In the rows, 128 means zero.
Each name stands for a flat space through zero: a line, a plane or more. A row that begins with a name and a colon came from that space; any other row is followed by the name of the space it lies nearest, among the names in its block.
bt_cq: [119 119 110  98 169  97 122 102 104 133  99 107 124 175 129 150 122 135
 124 108 159 169]
bg_hr: [125  99 127 190 138 140 112 180 156 113  99 110 173 134  82 169 161 213
 130 162 187  89]
qf_jq: [123 123 142 147 129 148 123 171 152 180 124 126 108 141 138  95 120 110
 159 155 137 125]
fq_th: [132 114 118 104 138 141 149 182 185 124 119 119 120 116 160 132 147 135
 131 105 142  98]
mt_sg: [118 132 124 132 135 179 120 134 152 124  91 113 111 169 121 163 166  86
 122 134 105 120]
bq_tl: [ 91 146 157  95 106 155  88 154  98  78 152 106 160 132 153 124 128  91
 120 139 146 157]
sr_sl: [138 124 151 126 150 116  93 129 111 139 106 129 144 107  79 113 124 139
 130 117 111 120]
hz_hn: [151 149 141  74 139  86 164 109 140  76 171 131  71 169  92 125 137 122
 156 145 118 113]
bt_cq: [148 103 109  90 152 100 138 121 115 118 127 136 110 138 117 145 124 130
 130 102 118 134]
jt_dg: [181 195 199 129 124 122 159 124 131  94 136 136 128  87 134  84 109 107
 196  88 112 154]
hz_hn: [113 130 131 151 161 139 136 119 115  95 126 129 121 125 140 114 133 132
 126 141 122 105]
ds_mz: [139  80 114 180 140 129 138 144 114 156 159 133 150 116 114 140 149 147
 137 112 112 126]
qf_jq: [105 128 129 131 116 136 148 173 128 179 141 132 116 127 125  90 115 100
 117 122 124 135]
bq_tl: [162 129  95 161 124 167 113 165 163 168 111 123  99 129 107 178 103 140
 138 190  83 112]
[ 96 133  58 125 119 167 124 206 102 108 176 137 108 111 131 135 149 180
  87 151  87 155]
jt_dg
[141  89 127 176 175 145 131  97 116 155 100 131 116  93 101 123 179 119
 157 150 164 125]
sr_sl
ds_mz: [152 113 112 129 115 127 125 140 126 153 178  87 157 143 130 162 142 155
 113 110 116 113]
[133 121 132 143 108 135 133 129 118 100 144 111 106 121 124 101 113 129
 116 139 134 134]
jt_dg
bg_hr: [135 117 129 155 133 139 123 140 136 115 115 131 137 128 103 151 146 170
 136 138 147 105]
[ 92 141 115 115  87 141  66 199 106  86 123 133 150 113 144 135  89  88
 127 140 162 151]
bq_tl
[187 166 122 131 122 110 111  97  57  84 134  92 134  79 123 123 125 138
 155 149 147 196]
mt_sg
[ 69 164 105 131 137 125 123 141 117 172 161 107 157  96 136 104 110  75
 109 126 117 188]
bg_hr
fq_th: [136  94 157 110 113 171 154 168 145  99 105 135  74 145 166  97 170 100
 159  74 142 121]
[176  91  52 158 133 154  39 175  88 149 194  71 109  34 155 137 133 125
 139 120  66 191]
ds_mz
[153 161 144 152 181  85 120 121 191 145 114 136  53 214 158 144 127 120
 229 175 160  41]
qf_jq
[179 146 158 146 138 190 116 182 154 178 117 109 152 133 171  60  79 136
 155 195 175 125]
qf_jq
[ 85 110 131 175 153 200 120 151  91 156  99 126 177 100 198 150 135 155
 150  99 138 124]
hz_hn
[144 123 127 123  90 220 119 166 110 137 114 136 212  70 158  79 130 158
 101 178 145 165]
qf_jq
[169 143  68  53 151 107  61 113 124  92 105  71 129 115 130 108 148  90
 132 104 101 109]
sr_sl
mt_sg: [142 129 159 115 151 158  85  87 135 126  78 148 163 135 164 101 133 157
 135  87 132 164]
[102 110 114 121 107 119 153 133 105 143 143 137 126 117 106 107 120 111
  93 103 106 162]
qf_jq
[139 132 134  97 159  89 117 143 169 162 147 104 118 171 153 127 183 105
  84 125 107 100]
mt_sg
[ 97  88 186 176 113 152 162 100 133 115  49 204  98 112 113  96 108 119
 165 153 118 195]
ds_mz
[135 139 130 136 126  99 141 134 118 121 151 104  81 145  97 108 134 125
 116 140 129 146]
hz_hn
[165  75 103  82  85 123 190 177 103 123 166 153  94  49  86 110 122 103
 142  96  81  40]
bt_cq
[152 145 131 123 126 145 130  93 120 113 141 143 104 118 131 136 129 117
 114 100 147 119]
bg_hr
[ 97 170  70 103 105 163 111 150 103 139 153 167 150  80 135 150 171 147
 186 156  82 184]
jt_dg
[ 72 141 185 160 110 168 144 166 165  98 125 147 155 127 132 129 183 142
 139 135 189 130]
bt_cq
[ 85  76 121  91 132 101 153 168 182 194 187 117 126 159 123 114 119 142
  60 106 102  30]
mt_sg
[114 158 229  88 125 174 120  57  68  90 177  85 169 152 173 112 185  87
 100 132 141 167]
bq_tl
[114 147 110 135 131 149 136 147 147 169 128 151 109 129 138 117 158 127
 168 162 140  90]
qf_jq
[111 137 167 102 117 118 157  68 104 111 148 115 150 143 146  88 163 121
 118  95 151 137]
bq_tl
[116 125 147 138 169 147 175 115  81  62 126 126 126 139 163  87 148 145
 132 128 153 112]
hz_hn
[166 120 146  84 106 107 143  81 116 124 133 163  78 156 171 103 122  86
 139  97  80 124]
bg_hr
[118 119 105 132 123 135 135 154 107 122 142 125 120 121 134 145 141 148
 111 149 113 142]
jt_dg
[133 121 112 117 139 106 124 139 131  87 188  85 175  93  94 178 101 159
  37 206 133  93]
fq_th
[146 129 115 117  87 104 130 162 126 184 141  92  85 127 108 131 111 116
 124 131 142 193]
hz_hn
[135 143 126 104 126  97  80 115 175 133 133 156 131 138 105 187 124 112
 143 135  83  86]
hz_hn
[108 109 125 148 145 136 138  93 102 161 111 126 144 121 114 120 169 106
 187 149 192 105]
sr_sl
[159 119 127  88 112  83 119 116 119 107 162 129 117 184  91 116 151 138
 132 143 107 104]
hz_hn
[ 95 137 119  94 117  96 125 124 122 176 146 134 114 121 166  85 111  60
 129 130  59 178]
bg_hr
[125 147 108 127 144 139 120 170 192 149 118 122 141 109 147 138 134 146
 149 125 145 105]
fq_th
[150  88 122 103 108  93 140 136 140 129  90 155 108 169 156 117 151 144
 160 145  82 100]
bg_hr
[ 68 195 115 136 152 158 110 123  96 164 199  92 154  61 123  95  79  46
  72 101 143 210]
bg_hr
[151 146 117 164 102 158 124 153 134 109 126 142  91 154 169 146 148 145
 111 102 126 135]
sr_sl
[105 115 139 102 141 166 111 174 149 145 111 167 111 173 122 128 214 174
 107 118 156  71]
bt_cq
[118 138 117 144  41  90  49 207 113 248 163  56  85 136  98 157 128 138
 141 117  94 184]
hz_hn
[152 101 168 124  88 152 129 117  93 111 137 149  59 147 118  76 166  92
 113 117 127 140]
fq_th
[107 119 116 108 106 131 135 187 118 143 115 169 119 133 100 110 190 153
 133 120 156  88]
bt_cq
[151 131 152 102 124  97 148 138 135 132 187 113  84 110 126 156 140 114
 114 132 122 125]
mt_sg

Rows lie near named flat spaces through zero. A row that begins with a name and a colon came from that space; any other row is followed by the name of its block's space that it lies nearest.
rrlc: [105 122 126  93 111 155 113 157 130 124  88 133 147  53 122 108 121 101
 125 118 109 133]
ffrc: [ 96 131 144 126 105 140 112  85 152  91 141 161 100 140 100  60 213 208
 152 117 168 198]
[102  79 131 156 191 175 137  90 120  77 122 164 106 141 113 102 141 167
 171 104 119 195]
ffrc
rrlc: [147 155  36 137 101 126 125 135 118 105 123  81 113 137 142 115  85 141
 133 111 102 117]
nlmh: [119 156 131 127 129 141 140 156  89 100 113 123 123 124 120 147 139 171
 139 155 127 138]
[166 145 236  39 118 185 132  98 135  66 209 159 101  31 163  93 176 147
 185 127 128  80]
nlmh
[140 109 122 102 124 139 143 163 176 166 122 100  89 108 124 102  98  65
 161  77 152  71]
nlmh
nzft: [149  92  68 139 102 106 126 152 178 192 169 102 193 121 141 201 228 101
 118  95 119 205]
zmpq: [128  98 127 167 118  95 162 162 174 132 129 150 150 137  96 126 188 106
 116 130 112 122]
[105 153 111 120 139  91 111 124 142 138 148 172 125 113 110 137 136 143
 113 113 104 103]
ffrc
[137 130  79 152 122 121 131 141 128  86 152 102 145 171 144 109  94 115
 136 107 115 119]
rrlc
qqhd: [158 165  96 136 139 120 110 164 106 144 142 138 114  99 157  88 133 146
 159 120 125 111]
zmpq: [115 116  92 141  92 111 122  83  94 143 136 124 120 126 114 159 103 120
 155 135 141 132]
sqqs: [148 116 147 126 108 144 110  99 126 135 116 134 134 123 141 157 128 128
 167 130  97 142]
ffrc: [120 114  94 142 106 144  77 116 114 137 130  97 147  96 176 152 129 140
 125 161 156 115]
[116 149 163 125 111 150 119  88  77  77 145 165 124  97 148 169 119 176
 138 172 106 144]
nlmh
[113 148  55 101  95 141  77 143 134 142  80 133 113 125 140  97 148 133
 127 122 105 135]
rrlc
sqqs: [113 134 170 123 176 116 165 123 134  91 172  99 142 164 149 110 133 104
 108 142 175  99]
[134 117 151 138 147 125 154 154 161 118 145 149 131 136 124  93 154  87
 139 115 112 118]
zmpq
[126 123 101 179 112 128 116 105 175 120 145 108 119 126 179  79  88 113
 102 148 118 112]
nzft
qqhd: [153  99 168 136 133 146 144  65 105 139 136 166 120  69  86 103 123  99
 128 107 146 152]
[ 79 100  98 115 170 128  77 113  88 126 110 150 117 100 119 168 104 153
 109  63 110 124]
ffrc
nzft: [173 119  85 156 132 149 113 119 101 141 113 157 142 112 125 112 109 126
 190  73 153 157]
[134 142 175  97 149 153 125 103 157 114 130 132  91 106 139 119 108 124
 173 108 117 116]
nlmh
[126 131  87 116  94 110 101 100 129 149 104 140 108  93  97 137 134 146
 154 133 122 184]
sqqs
[145 103  92 137 180 160 135 160 141  85 153 110 140 104 160 191  93 108
 122 166 104  45]
ffrc
[188 129 128 121 116 148 135 133  93  94 113 133 107 163  70 179  64  77
  55 100 158 150]
rrlc
[154 119 102 130 105 122 102 110 129 156 114 145 110  83 112 129 135 117
 165 119  92 169]
sqqs
[126 121 122 126 191 151 134 146 162  81 127 157 123 106 111  96 156 179
 165 162 150 123]
ffrc

Rows lie near named flat spaces through zero. A row that begins with a name and a colon came from that space; any other row is followed by the name of its block's space that it lies nearest.
jncd: [155 106 128  65 156  99 123  98 114  94 163 135 101  96  96  94 137 206
 134 183 169  60]
gqct: [105 133 171  69 126  94 169 119 109 144  96 124 101 116 154  99  71 152
  98 131 181 116]
[115 146 109 233 131 198 150 179 167 170  79 146 162 170 205 201 115  28
 113  80  36 213]
jncd
cnzz: [137 102 117 160 116 162 130  83  98 150 104 112 140 160 132  98 142  96
 100 116  83 154]
hjbs: [139 137 151  73 107 155  88 179 132 150 129 132 114 134  71 133 172 163
 146 166 139 161]
[115 100 127  98 120 114 101 107 128 140 128 130 115 133 118 119 125 136
 146 128 140 101]
jncd
rntb: [125  87  76 100  99 204  89 172 160 169 141 156 187  71 160 178 170 160
 186 170 146 150]
[133 105 132  90 135 100  91 117  89 118 190 123 112 113 106  90 122 200
 147 167 170  83]
jncd
[121  79 114  58  74 173 115 178 110 140 177  82 104 129 146 154 163  96
  78 120 131 129]
rntb
zrjd: [162 113 138 129 151 106 169 104 168 113 176 128 136 122 170 118 163 121
 130 151 130  98]
sjfh: [102 189 135  75  83 110 143 121 181  53 145 172 113 218 110  70  48 159
 200 138  81 213]
qzhm: [162 110 128 133 103 163  91  84 108 154 113 182  78 117  79 121 171 131
 150 136  64 178]
cnzz: [132 122  78  96 144 187 136 111 118 159 117 100 171 159 113 174 103 102
  99  79 152 157]
lbtz: [124  74  86 179 166 131 113  88 169  94 138  53  81 173 146 147 128 185
 163 145  53  82]
rntb: [141 120 189 105 149 115 167 117 185  80 132  87 124  67 126  86 110 175
 177 201 165 137]
rgfj: [ 99 108 137  46 130 164 147 110  90 177 113 187 136  87 169 108 168 112
 119 203 155 125]
qzhm: [123 144 115 115 111 153 128 102 163 144 162 128 139 119 116  74 114 109
  91 111 139 188]
[113 122 146 131  82 109 141 110 139  73 117 154 138 138 139 162 129 107
 107  93 132 107]
hjbs
